Below are the code and all the weights of a small trained network. Each question names an input and a target symbol and asks about switching units off, where a switched-off unit gives its printed mean instead of its output.

import numpy as np


def w(rows, s, z=0):
    codes = np.array(rows[::2]) - 128.0
    scale = np.full(codes.shape[1], s)
    scale[-1] = z or s
    return codes * scale


def f(y):
    return y / 2 * (1 + np.tanh(0.7978845608 * (y + 0.044715 * y**3)))


def softmax(a):
    e = np.exp(a - a.max(-1, keepdims=True))
    return e / e.sum(-1, keepdims=True)


def log_softmax(a):
    a = a - a.max(-1, keepdims=True)
    return a - np.log(np.exp(a).sum(-1, keepdims=True))


def net(x, mask):
    ids = ['ηθλπτφψ'.index(c) for c in x.split()]
    T = len(ids)
    res = E[ids] + P[:T]
    r = res
    for j in range(3):
        rows = slice(2 * j, 2 * j + 2)
        q, k, v = (r @ M[0][rows].T for M in (Q, K, V))
        z = softmax(np.where(np.tri(T) > 0, q @ k.T / 2**0.5, -1e9)) @ v
        o = O[0][rows]
        res = res + np.where(mask[j], z, o[:, -1]) @ o[:, :-1]
    y = f(res @ A[0][:, :-1].T + A[0][:, -1])
    res = res + np.where(mask[3:19], y, B[0][:, -1]) @ B[0][:, :-1]
    return log_softmax(res[-1] @ U[:, :-1].T + U[:, -1])


Q, K, V, O, A, B = {}, {}, {}, {}, {}, {}
E = w([
[143,208,165,110,61],'η',
[161,128,79,34,134],'θ',
[78,191,5,38,187],'λ',
[109,85,186,133,95],'π',
[126,201,149,105,148],'τ',
[139,101,124,180,200],'φ',
[61,160,106,154,128],'ψ',
],0.02)
P = w([
[171,146,186,176,126],'0',
[105,174,192,255,169],'1',
[111,79,108,99,151],'2',
[132,97,96,93,134],'3',
[141,122,92,95,127],'4',
[154,151,99,89,124],'5',
[164,174,83,90,113],'6',
[168,191,101,77,107],'7',
],0.0073)
Q[0] = w([
[167,5,154,137,99],'H1',
[113,95,145,81,105],'H1',
[84,127,133,160,88],'H2',
[185,100,121,116,99],'H2',
[107,142,152,122,144],'H3',
[114,128,189,183,121],'H3',
],0.015)
K[0] = w([
[130,201,180,65,4],'H1',
[130,93,151,122,89],'H1',
[98,183,165,95,66],'H2',
[224,101,100,127,111],'H2',
[62,149,178,181,82],'H3',
[161,100,178,217,181],'H3',
],0.013)
V[0] = w([
[66,142,249,94,198],'H1',
[3,169,164,53,112],'H1',
[123,223,184,18,161],'H2',
[56,75,66,111,38],'H2',
[30,181,245,103,62],'H3',
[92,100,77,148,77],'H3',
],0.008)
O[0] = w([
[156,127,111,165,122,209],'H1',
[133,169,19,166,100,123],'H1',
[130,115,162,219,180,236],'H2',
[83,121,119,163,161,2],'H2',
[165,27,2,127,104,142],'H3',
[88,68,108,79,81,67],'H3',
],0.0098,0.0051)
A[0] = w([
[98,179,71,116,80,222],'N1',
[112,139,127,158,142,65],'N2',
[134,133,97,118,105,100],'N3',
[130,132,135,229,124,107],'N4',
[93,70,208,149,85,156],'N5',
[125,111,89,184,193,56],'N6',
[134,6,132,107,109,235],'N7',
[99,63,158,127,214,196],'N8',
[119,11,105,126,84,19],'N9',
[158,87,155,150,26,176],'N10',
[80,103,196,140,170,132],'N11',
[128,108,113,120,221,80],'N12',
[94,76,98,157,192,24],'N13',
[149,129,175,140,129,3],'N14',
[139,165,157,154,54,85],'N15',
[5,61,73,172,110,182],'N16',
],0.013,0.0039)
B[0] = w([
[99,68,162,183,106,221],'N1',
[101,140,156,136,125,145],'N2',
[47,85,119,86,98,130],'N3',
[105,107,93,76,109,255],'N4',
[174,123,92,215,47,154],'N5',
[95,155,93,101,73,239],'N6',
[157,202,167,204,21,136],'N7',
[143,117,166,49,98,181],'N8',
[136,132,105,255,109,137],'N9',
[127,168,223,82,125,144],'N10',
[133,84,89,66,132,182],'N11',
[99,154,181,62,116,193],'N12',
[87,106,186,80,12,147],'N13',
[75,169,14,130,60,143],'N14',
[120,89,119,69,119,145],'N15',
[171,111,134,150,215,184],'N16',
],0.0083,0.0062)
U = w([
[113,112,137,57,1,194],'η',
[198,149,218,174,231,254],'θ',
[78,207,151,160,114,38],'λ',
[149,155,155,173,99,61],'π',
[185,220,39,153,137,159],'τ',
[164,153,135,126,135,58],'φ',
[125,87,129,164,145,196],'ψ',
],0.0079,0.0041)

Each question gives the input, a string of symbols that net reads in full, and the target symbol t.
The units are the heads (2 rows each of Q, K, V and O) and the neurons (one row each of A and B). Each row of codes is followed by its name. A weight is (code - 128) times the scale printed after its matrix; where a second scale follows, it is the last column's (O, A, B and U).
mask holds one flag per unit, heads first, then neurons. A switched-off unit (its flag False) gives its mean, the last column of its rows in O or B, instead of its output. The means were averaged over made-up inputs and are rounded, as every weight is.
A unit's drop is (log p(t) with every unit on - log p(t) with that unit switched off) / (log p(t) with every unit on - log p(t) with every unit switched off).
The circuit of an input: a set's keep is (log p(t) with only the set's units on - log p(t) with every unit switched off) / (log p(t) with every unit on - log p(t) with every unit switched off). Starting from the 12 units with the biggest drops (on a tie, the unit counted first), units are removed one at a time, each time the one whose removal leaves the highest keep (on an exact tie, the one counted first), for as long as the keep stays at least 0.8.
circuit, biggest first: the units of the circuit, biggest drop first
top k neurons: the k neurons with the biggest drops, biggest first
heads that matter: for each layer, one digit per head in row order, 1 if its drop is at least 0.15 and else 0, layers parted by /
drop of u: that unit's drop, to one decimal
input τ θ τ λ, target λ: circuit, biggest first	[H3, H2, N12]
input η θ ψ θ τ φ τ ψ, target θ: circuit, biggest first	[H1, N6]
input φ τ τ φ, target τ: circuit, biggest first	[H1, N6]
input ψ τ τ τ π, target π: circuit, biggest first	[N7, H3, N9]
input θ τ τ, target τ: top neuron	[N1]
input τ τ θ τ φ, target η: circuit, biggest first	[N13, N8]
input η τ ψ τ ψ θ, target θ: circuit, biggest first	[H3, H2]
input τ τ φ θ π ψ ψ τ, target θ: heads that matter	100
input τ τ τ τ τ τ, target τ: circuit, biggest first	[H1, H3]
input τ λ ψ φ τ ψ ψ ψ, target θ: top 2 neurons	[N16, N6]
input φ π τ λ, target η: top 4 neurons	[N8, N11, N16, N12]
input τ λ ψ ψ, target ψ: drop of H3	0.2
input η τ ψ λ θ, target θ: drop of N2	0.0
input τ ψ φ τ φ, target τ: drop of H2	1.9
input τ τ τ η λ, target λ: top neuron	[N1]
input φ τ λ, target η: drop of H1	1.1
